Here is a tiny trained network, its code and every weight. The questions are about switching its units off for an input and a class, where a switched-off unit gives its printed mean instead of its output.

import numpy as np


def w(rows, s, z=0):
    codes = np.array(rows[::2]) - 128.0
    scale = np.full(codes.shape[1], s)
    scale[-1] = z or s
    return codes * scale


def f(y):
    return y / 2 * (1 + np.tanh(0.7978845608 * (y + 0.044715 * y**3)))


def log_softmax(a):
    a = a - a.max(-1, keepdims=True)
    return a - np.log(np.exp(a).sum(-1, keepdims=True))


def net(x, mask):
    res = np.array(x, float).reshape(1, 4) / 4 @ E
    y = f(res @ A[0][:, :-1].T + A[0][:, -1])
    res = res + np.where(mask, y, B[0][:, -1]) @ B[0][:, :-1]
    return log_softmax(res[-1] @ U[:, :-1].T + U[:, -1])


A, B = {}, {}
E = w([
[254,165,122],'x0',
[107,222,222],'x1',
[172,62,237],'x2',
[126,128,128],'x3',
],0.0093)
A[0] = w([
[124,107,89,171],'n1',
[134,106,62,172],'n2',
[94,250,77,121],'n3',
[166,13,113,125],'n4',
[136,133,135,99],'n5',
[141,162,144,87],'n6',
[129,117,129,109],'n7',
[115,137,34,159],'n8',
[131,128,68,135],'n9',
[188,153,153,85],'n10',
[37,28,125,143],'n11',
[157,137,138,109],'n12',
[58,103,99,254],'n13',
[35,158,102,109],'n14',
[28,94,179,128],'n15',
[135,134,215,78],'n16',
[110,122,147,155],'n17',
[185,159,92,115],'n18',
],0.02,0.0071)
B[0] = w([
[106,102,97,175],'n1',
[99,99,63,204],'n2',
[254,159,211,245],'n3',
[254,70,184,229],'n4',
[126,119,120,128],'n5',
[129,94,133,156],'n6',
[133,129,136,125],'n7',
[85,102,37,226],'n8',
[120,123,67,182],'n9',
[96,62,127,203],'n10',
[52,57,210,255],'n11',
[119,98,124,155],'n12',
[26,117,172,233],'n13',
[51,159,190,211],'n14',
[99,234,121,245],'n15',
[45,151,64,228],'n16',
[104,145,129,155],'n17',
[150,184,112,201],'n18',
],0.041,0.012)
U = w([
[30,71,95,255],'0',
[83,61,192,94],'1',
[117,101,8,82],'2',
[166,61,106,30],'3',
[97,166,184,55],'4',
[46,158,98,116],'5',
[172,146,141,196],'6',
],0.011,0.0052)

Each question gives the input, the list of numbers given to net, and the class t.
The units are the neurons (one row each of A and B). Each row of codes is followed by its name. A weight is (code - 128) times the scale printed after its matrix; where a second scale follows, it is the last column's (A, B and U).
mask holds one flag per neuron, in row order. A switched-off neuron (its flag False) gives its mean, the last column of its row in B, instead of its output. The means were averaged over made-up inputs and are rounded, as every weight is.
A unit's drop is (log p(t) with every unit on - log p(t) with that unit switched off) / (log p(t) with every unit on - log p(t) with every unit switched off).
The circuit of an input: a set's keep is (log p(t) with only the set's units on - log p(t) with every unit switched off) / (log p(t) with every unit on - log p(t) with every unit switched off). Starting from the 12 units with the biggest drops (on a tie, the unit counted first), units are removed one at a time, each time the one whose removal leaves the highest keep (on an exact tie, the one counted first), for as long as the keep stays at least 0.8.
circuit, biggest first: the units of the circuit, biggest drop first
most important unit: the unit with the biggest drop
top k neurons: the k neurons with the biggest drops, biggest first
drop when u is switched off: that unit's drop, to one decimal
input [-6,2,1,-3], class 5: top 3 neurons => (n15 n3 n4)
input [-7,-3,1,6], class 1: circuit, biggest first => (n11)
input [1,-2,-7,-7], class 2: circuit, biggest first => (n11 n8)
input [0,5,-5,5], class 4: top 2 neurons => (n14 n4)
input [5,3,0,-6], class 6: circuit, biggest first => (n11 n13)
input [6,4,0,-6], class 6: circuit, biggest first => (n11 n13)
input [7,8,0,7], class 6: top 2 neurons => (n3 n11)
input [-7,1,7,-2], class 5: top 4 neurons => (n15 n3 n16 n10)
input [4,1,-5,6], class 6: top 2 neurons => (n3 n16)
input [-5,1,-8,5], class 4: top 3 neurons => (n3 n14 n16)
input [5,7,2,1], class 0: top 3 neurons => (n16 n10 n15)
input [7,1,-6,6], class 6: top 3 neurons => (n3 n16 n18)
input [0,6,8,0], class 5: top 2 neurons => (n11 n15)
input [-5,3,-5,-4], class 4: circuit, biggest first => (n3)
input [1,3,8,0], class 0: top 3 neurons => (n3 n10 n18)
input [6,-6,1,8], class 3: top 2 neurons => (n4 n16)
input [0,1,-6,8], class 4: top 2 neurons => (n3 n14)
input [0,5,-5,4], class 4: drop when n14 is switched off => 0.9
input [4,6,-2,2], class 6: drop when n18 is switched off => 0.0
input [0,2,5,6], class 5: most important unit => n11
input [-4,-7,2,7], class 1: drop when n11 is switched off => 0.1
